Below is a small trained network, with its code and all its weights. Each question gives an input and a class and asks what happens when units are switched off, that is, made to give their printed mean instead of their output.

import numpy as np


def w(rows, s, z=0):
    codes = np.array(rows[::2]) - 128.0
    scale = np.full(codes.shape[1], s)
    scale[-1] = z or s
    return codes * scale


def f(y):
    return y / 2 * (1 + np.tanh(0.7978845608 * (y + 0.044715 * y**3)))


def log_softmax(a):
    a = a - a.max(-1, keepdims=True)
    return a - np.log(np.exp(a).sum(-1, keepdims=True))


def net(x, mask):
    res = np.array(x, float).reshape(1, 6) / 4 @ E
    y = f(res @ A[0][:, :-1].T + A[0][:, -1])
    res = res + np.where(mask, y, B[0][:, -1]) @ B[0][:, :-1]
    return log_softmax(res[-1] @ U[:, :-1].T + U[:, -1])


A, B = {}, {}
E = w([
[189,165,181,152,199,73,197,206,182,107,55],'x0',
[137,144,149,136,125,163,120,122,111,58,143],'x1',
[254,166,149,66,194,134,94,110,134,182,207],'x2',
[155,88,79,138,158,216,57,110,154,154,27],'x3',
[127,221,15,105,121,150,182,94,152,121,120],'x4',
[128,129,133,131,130,130,131,118,129,126,129],'x5',
],0.0087)
A[0] = w([
[195,149,146,82,211,164,49,68,92,150,200,60],'n1',
[183,156,171,111,254,139,164,181,187,106,62,61],'n2',
[150,252,15,79,174,136,153,69,105,98,87,26],'n3',
[120,94,168,100,81,35,181,103,114,142,210,144],'n4',
[160,103,64,133,134,169,95,100,162,194,52,95],'n5',
[177,39,132,121,177,214,17,113,137,141,34,91],'n6',
[132,150,113,98,28,159,76,110,19,175,115,3],'n7',
[149,24,241,136,175,104,37,151,58,141,124,40],'n8',
[140,69,79,96,69,187,26,17,48,101,198,77],'n9',
[67,33,81,202,35,146,180,89,116,77,96,80],'n10',
[186,188,134,97,172,191,99,145,146,182,181,34],'n11',
[172,146,141,36,137,63,104,122,131,166,194,95],'n12',
[197,139,156,166,131,129,172,184,138,55,49,67],'n13',
],0.0072,0.0055)
B[0] = w([
[86,73,95,164,136,67,87,63,64,88,65,212],'n1',
[73,127,160,79,112,109,80,46,199,171,134,209],'n2',
[199,78,70,200,53,175,146,223,134,140,191,206],'n3',
[134,173,196,40,179,236,184,153,79,68,134,220],'n4',
[120,175,162,107,165,153,226,143,132,65,137,189],'n5',
[103,153,139,38,171,217,188,126,77,62,154,231],'n6',
[76,121,146,71,117,65,146,107,193,131,159,162],'n7',
[198,123,2,223,13,181,170,212,141,154,188,224],'n8',
[88,121,196,104,155,99,121,83,192,212,183,254],'n9',
[103,77,110,140,134,82,84,128,60,114,112,225],'n10',
[157,92,129,128,62,63,124,99,83,91,51,175],'n11',
[56,111,91,150,146,102,113,114,106,72,93,195],'n12',
[31,135,186,87,82,75,130,56,141,209,147,180],'n13',
],0.0086,0.009)
U = w([
[83,133,175,75,150,69,111,60,214,216,157,91],'0',
[124,189,162,56,195,182,185,119,111,35,120,86],'1',
[98,67,114,148,139,33,88,95,81,80,2,100],'2',
[180,116,79,169,48,150,141,164,172,160,168,109],'3',
[131,155,137,124,207,123,98,120,139,157,102,248],'4',
],0.0082,0.017)

Each question gives the input, the list of numbers given to net, and the class t.
The units are the neurons (one row each of A and B). Each row of codes is followed by its name. A weight is (code - 128) times the scale printed after its matrix; where a second scale follows, it is the last column's (A, B and U).
mask holds one flag per neuron, in row order. A switched-off neuron (its flag False) gives its mean, the last column of its row in B, instead of its output. The means were averaged over made-up inputs and are rounded, as every weight is.
A unit's drop is (log p(t) with every unit on - log p(t) with that unit switched off) / (log p(t) with every unit on - log p(t) with every unit switched off).
The circuit of an input: a set's keep is (log p(t) with only the set's units on - log p(t) with every unit switched off) / (log p(t) with every unit on - log p(t) with every unit switched off). Starting from the 12 units with the biggest drops (on a tie, the unit counted first), units are removed one at a time, each time the one whose removal leaves the highest keep (on an exact tie, the one counted first), for as long as the keep stays at least 0.8.
circuit, biggest first: the units of the circuit, biggest drop first
unit that matters most: the unit with the biggest drop
top k neurons: the k neurons with the biggest drops, biggest first
drop when u is switched off: that unit's drop, to one decimal
input [-1,2,0,2,8,-7], class 3: circuit, biggest first	[n3]
input [8,1,2,6,-5,2], class 0: top 2 neurons	[n2 n13]
input [-6,-1,-3,-8,-7,7], class 1: top 2 neurons	[n4 n3]
input [6,2,-6,4,8,-5], class 3: top 2 neurons	[n3 n9]
input [5,4,-4,-4,1,-5], class 0: top 2 neurons	[n13 n6]
input [-6,-1,-1,6,-5,-1], class 0: top 3 neurons	[n9 n4 n7]
input [5,-2,5,4,2,1], class 0: top 2 neurons	[n2 n4]
input [-2,1,8,-4,3,2], class 2: circuit, biggest first	[n1 n11]
input [-5,-8,8,-1,7,-4], class 2: top 3 neurons	[n1 n11 n12]
input [6,4,-5,7,1,5], class 1: top 3 neurons	[n6 n9 n5]
input [-5,6,7,-5,-4,-4], class 2: top 2 neurons	[n1 n12]
input [4,-5,4,7,-7,-4], class 1: top 3 neurons	[n6 n5 n3]
input [-3,-1,8,7,-7,2], class 2: top 4 neurons	[n1 n11 n4 n12]
input [8,6,3,8,-4,-4], class 0: top 3 neurons	[n2 n13 n4]
input [6,3,-8,-2,7,-2], class 2: circuit, biggest first	[n10]
input [4,-6,7,5,0,-3], class 2: circuit, biggest first	[n11 n1]
input [5,-2,8,-4,-6,6], class 2: circuit, biggest first	[n1 n12]
input [-4,5,6,5,-8,6], class 3: drop when n8 is switched off	3.1
input [-7,-6,8,4,-5,3], class 2: drop when n11 is switched off	0.6
input [1,4,-3,-5,8,7], class 3: drop when n6 is switched off	0.1
input [6,6,5,0,4,-4], class 0: unit that matters most	n2
